Below are the code and all the weights of a small trained network. Each question names an input and a target symbol and asks about switching units off, where a switched-off unit gives its printed mean instead of its output.

import numpy as np


def w(rows, s, z=0):
    codes = np.array(rows[::2]) - 128.0
    scale = np.full(codes.shape[1], s)
    scale[-1] = z or s
    return codes * scale


def norm(h):
    return h / np.sqrt((h * h).mean(-1, keepdims=True) + 1e-5)


def f(y):
    return np.maximum(y, 0)


def softmax(a):
    e = np.exp(a - a.max(-1, keepdims=True))
    return e / e.sum(-1, keepdims=True)


def log_softmax(a):
    a = a - a.max(-1, keepdims=True)
    return a - np.log(np.exp(a).sum(-1, keepdims=True))


def net(x, mask):
    ids = ['γεθμτφω'.index(c) for c in x.split()]
    T = len(ids)
    res = E[ids] + P[:T]
    u = 0
    for l in range(2):
        q, k, v = (norm(res) @ M[l].T for M in (Q, K, V))
        z = softmax(np.where(np.tri(T) > 0, q @ k.T / 3**0.5, -1e9)) @ v
        res = res + np.where(mask[u], z, O[l][:, -1]) @ O[l][:, :-1]
        u += 1
        y = f(norm(res) @ A[l][:, :-1].T + A[l][:, -1])
        res = res + np.where(mask[u : u + 8], y, B[l][:, -1]) @ B[l][:, :-1]
        u += 8
    return log_softmax(norm(res)[-1] @ U[:, :-1].T + U[:, -1])


Q, K, V, O, A, B = {}, {}, {}, {}, {}, {}
E = w([
[98,96,71,153,124,134],'γ',
[79,113,85,159,63,143],'ε',
[136,88,5,175,107,157],'θ',
[133,158,194,159,123,202],'μ',
[88,142,188,130,106,201],'τ',
[36,134,131,129,107,91],'φ',
[168,129,104,147,90,64],'ω',
],0.023)
P = w([
[181,249,80,99,154,142],'0',
[128,188,16,189,98,180],'1',
[158,168,95,73,134,150],'2',
[123,151,54,188,94,175],'3',
[145,132,100,77,128,146],'4',
[125,129,82,183,92,169],'5',
[140,111,115,70,127,141],'6',
[125,105,105,176,88,166],'7',
[138,79,124,59,130,142],'8',
[116,78,119,176,83,162],'9',
[139,67,148,60,130,137],'10',
[117,67,156,171,82,156],'11',
[129,61,163,63,108,122],'12',
],0.017)
Q[0] = w([
[217,223,145,170,177,64],'0.h0',
[147,144,136,94,152,66],'0.h0',
[144,141,110,6,79,141],'0.h0',
],0.017)
K[0] = w([
[126,253,31,119,145,145],'0.h0',
[184,209,94,106,95,162],'0.h0',
[191,185,195,145,97,14],'0.h0',
],0.013)
V[0] = w([
[90,146,42,75,175,47],'0.h0',
[176,104,126,132,169,161],'0.h0',
[12,107,172,141,232,147],'0.h0',
],0.011)
O[0] = w([
[95,135,150,140,149,73,132],'0.h0',
[202,138,137,157,130,148,3],'0.h0',
[124,247,70,143,111,105,92],'0.h0',
],0.015,0.0027)
A[0] = w([
[108,156,61,122,120,161,2],'0.n0',
[215,25,102,105,98,60,150],'0.n1',
[178,58,112,202,110,82,26],'0.n2',
[174,134,67,117,175,135,83],'0.n3',
[77,45,131,125,136,111,36],'0.n4',
[119,197,168,4,69,153,122],'0.n5',
[54,126,102,109,88,107,12],'0.n6',
[125,101,191,224,64,130,12],'0.n7',
],0.014,0.0057)
B[0] = w([
[82,153,177,72,165,118,207],'0.n0',
[167,135,121,113,61,185,253],'0.n1',
[121,154,109,73,138,51,201],'0.n2',
[167,143,109,128,206,116,158],'0.n3',
[122,60,90,114,167,153,227],'0.n4',
[80,130,105,114,187,75,219],'0.n5',
[136,100,76,76,154,138,234],'0.n6',
[7,117,80,131,175,92,184],'0.n7',
],0.016,0.0065)
Q[1] = w([
[254,157,180,132,113,108],'1.h0',
[177,106,185,25,216,81],'1.h0',
[121,173,75,65,116,15],'1.h0',
],0.0098)
K[1] = w([
[113,156,247,182,161,101],'1.h0',
[34,136,183,69,81,95],'1.h0',
[52,139,143,72,213,88],'1.h0',
],0.013)
V[1] = w([
[105,195,155,69,86,28],'1.h0',
[109,120,125,47,112,165],'1.h0',
[155,118,2,48,90,132],'1.h0',
],0.0095)
O[1] = w([
[90,43,170,124,138,107,101],'1.h0',
[85,164,170,132,232,138,179],'1.h0',
[93,190,151,174,46,2,250],'1.h0',
],0.009,0.015)
A[1] = w([
[227,113,141,138,91,162,131],'1.n0',
[101,149,116,252,128,195,91],'1.n1',
[137,74,114,186,76,112,3],'1.n2',
[125,104,108,129,143,78,93],'1.n3',
[121,138,88,251,85,148,81],'1.n4',
[173,48,229,100,81,115,93],'1.n5',
[171,97,125,111,135,57,32],'1.n6',
[78,150,140,173,58,113,210],'1.n7',
],0.018,0.0071)
B[1] = w([
[71,108,226,86,137,108,146],'1.n0',
[101,68,208,81,95,72,148],'1.n1',
[184,186,103,66,116,99,136],'1.n2',
[180,125,166,139,122,116,181],'1.n3',
[144,140,88,250,119,83,159],'1.n4',
[52,29,254,143,191,87,153],'1.n5',
[128,139,90,139,107,200,138],'1.n6',
[108,142,173,99,106,173,247],'1.n7',
],0.02,0.013)
U = w([
[108,148,126,137,169,2,23],'γ',
[80,96,84,179,123,175,127],'ε',
[175,143,122,182,140,107,254],'θ',
[146,81,187,183,139,91,199],'μ',
[156,175,193,146,128,203,197],'τ',
[93,193,115,119,161,186,85],'φ',
[167,130,142,105,82,86,67],'ω',
],0.013,0.0053)

Each question gives the input, a string of symbols that net reads in full, and the target symbol t.
The units are the heads (3 rows each of Q, K, V and O) and the neurons (one row each of A and B). Each row of codes is followed by its name. A weight is (code - 128) times the scale printed after its matrix; where a second scale follows, it is the last column's (O, A, B and U).
mask holds one flag per unit, layer by layer, with each layer's heads first. A switched-off unit (its flag False) gives its mean, the last column of its rows in O or B, instead of its output. The means were averaged over made-up inputs and are rounded, as every weight is.
A unit's drop is (log p(t) with every unit on - log p(t) with that unit switched off) / (log p(t) with every unit on - log p(t) with every unit switched off).
The circuit of an input: a set's keep is (log p(t) with only the set's units on - log p(t) with every unit switched off) / (log p(t) with every unit on - log p(t) with every unit switched off). Starting from the 12 units with the biggest drops (on a tie, the unit counted first), units are removed one at a time, each time the one whose removal leaves the highest keep (on an exact tie, the one counted first), for as long as the keep stays at least 0.8.
circuit, biggest first: the units of the circuit, biggest drop first
unit that matters most: the unit with the biggest drop
k most important neurons: the k neurons with the biggest drops, biggest first
top k neurons in layer l: the k neurons of layer l with the biggest drops, biggest first
input γ ε μ ε τ, target φ: circuit, biggest first => (0.h0; 0.n5; 1.n5)
input τ μ μ ε γ γ γ θ ε θ ε ω, target ω: top 2 neurons in layer 0 => (0.n1; 0.n7)
input ε γ θ, target ω: circuit, biggest first => (0.h0; 0.n1; 0.n2)
input μ γ ω γ τ, target μ: circuit, biggest first => (0.h0; 1.n5)
input γ φ γ γ φ ε γ φ γ γ ω, target μ: circuit, biggest first => (0.h0)
input μ ε ω ε γ γ ε γ γ θ, target θ: 2 most important neurons => (1.n4; 0.n5)
input φ γ ε γ γ, target ε: circuit, biggest first => (0.n4; 0.h0; 0.n1; 0.n0)
input μ ε φ θ ε ε φ φ μ, target γ: circuit, biggest first => (0.n5; 1.n7)
input γ ω γ ε ε, target ε: 2 most important neurons => (0.n4; 0.n2)
input φ ε γ ε φ ε, target φ: circuit, biggest first => (1.n7; 0.h0; 1.n5)
input γ θ φ μ, target μ: 3 most important neurons => (1.n1; 1.n4; 0.n2)
input ε φ γ ε γ ε ω φ τ τ μ γ ε, target τ: circuit, biggest first => (0.h0; 1.n7; 0.n4)
input ω φ γ φ φ θ τ, target γ: 4 most important neurons => (0.n5; 0.n1; 1.n7; 1.n6)
input ε γ φ γ γ ω, target ω: 2 most important neurons => (0.n1; 0.n2)
input φ ε μ, target γ: 2 most important neurons => (0.n5; 0.n1)
input φ μ ε φ τ θ τ θ μ, target φ: circuit, biggest first => (0.n5; 0.h0; 1.n3)
input φ ε μ γ ε ω γ γ γ, target ω: circuit, biggest first => (0.n1; 0.n7)
input τ ω ε μ μ ω ε γ γ ε, target γ: 3 most important neurons => (0.n7; 0.n1; 0.n2)
input γ φ τ τ θ ε ε ε γ, target ε: circuit, biggest first => (0.n4; 0.n1)
input θ γ γ τ ε γ ε γ τ θ θ, target φ: circuit, biggest first => (0.h0)
input γ γ ε μ ε ω γ γ τ τ γ ω φ, target μ: circuit, biggest first => (0.h0; 1.n5)
input θ γ ω γ ε, target μ: circuit, biggest first => (0.h0)
input ω φ γ γ γ γ γ τ μ, target φ: 3 most important neurons => (0.n5; 1.n3; 0.n1)
input θ γ γ, target ω: 4 most important neurons => (0.n1; 0.n4; 0.n5; 0.n6)
input ε γ φ γ ε γ γ γ γ φ ε ε ε, target ε: 3 most important neurons => (0.n4; 0.n6; 0.n2)
input ω γ γ γ τ γ μ ε τ γ γ, target φ: top 2 neurons in layer 0 => (0.n5; 0.n2)
input ε μ ω φ μ φ γ μ ε γ γ ε, target γ: unit that matters most => 0.n7
input γ θ ε, target ω: 3 most important neurons => (1.n2; 0.n4; 0.n0)
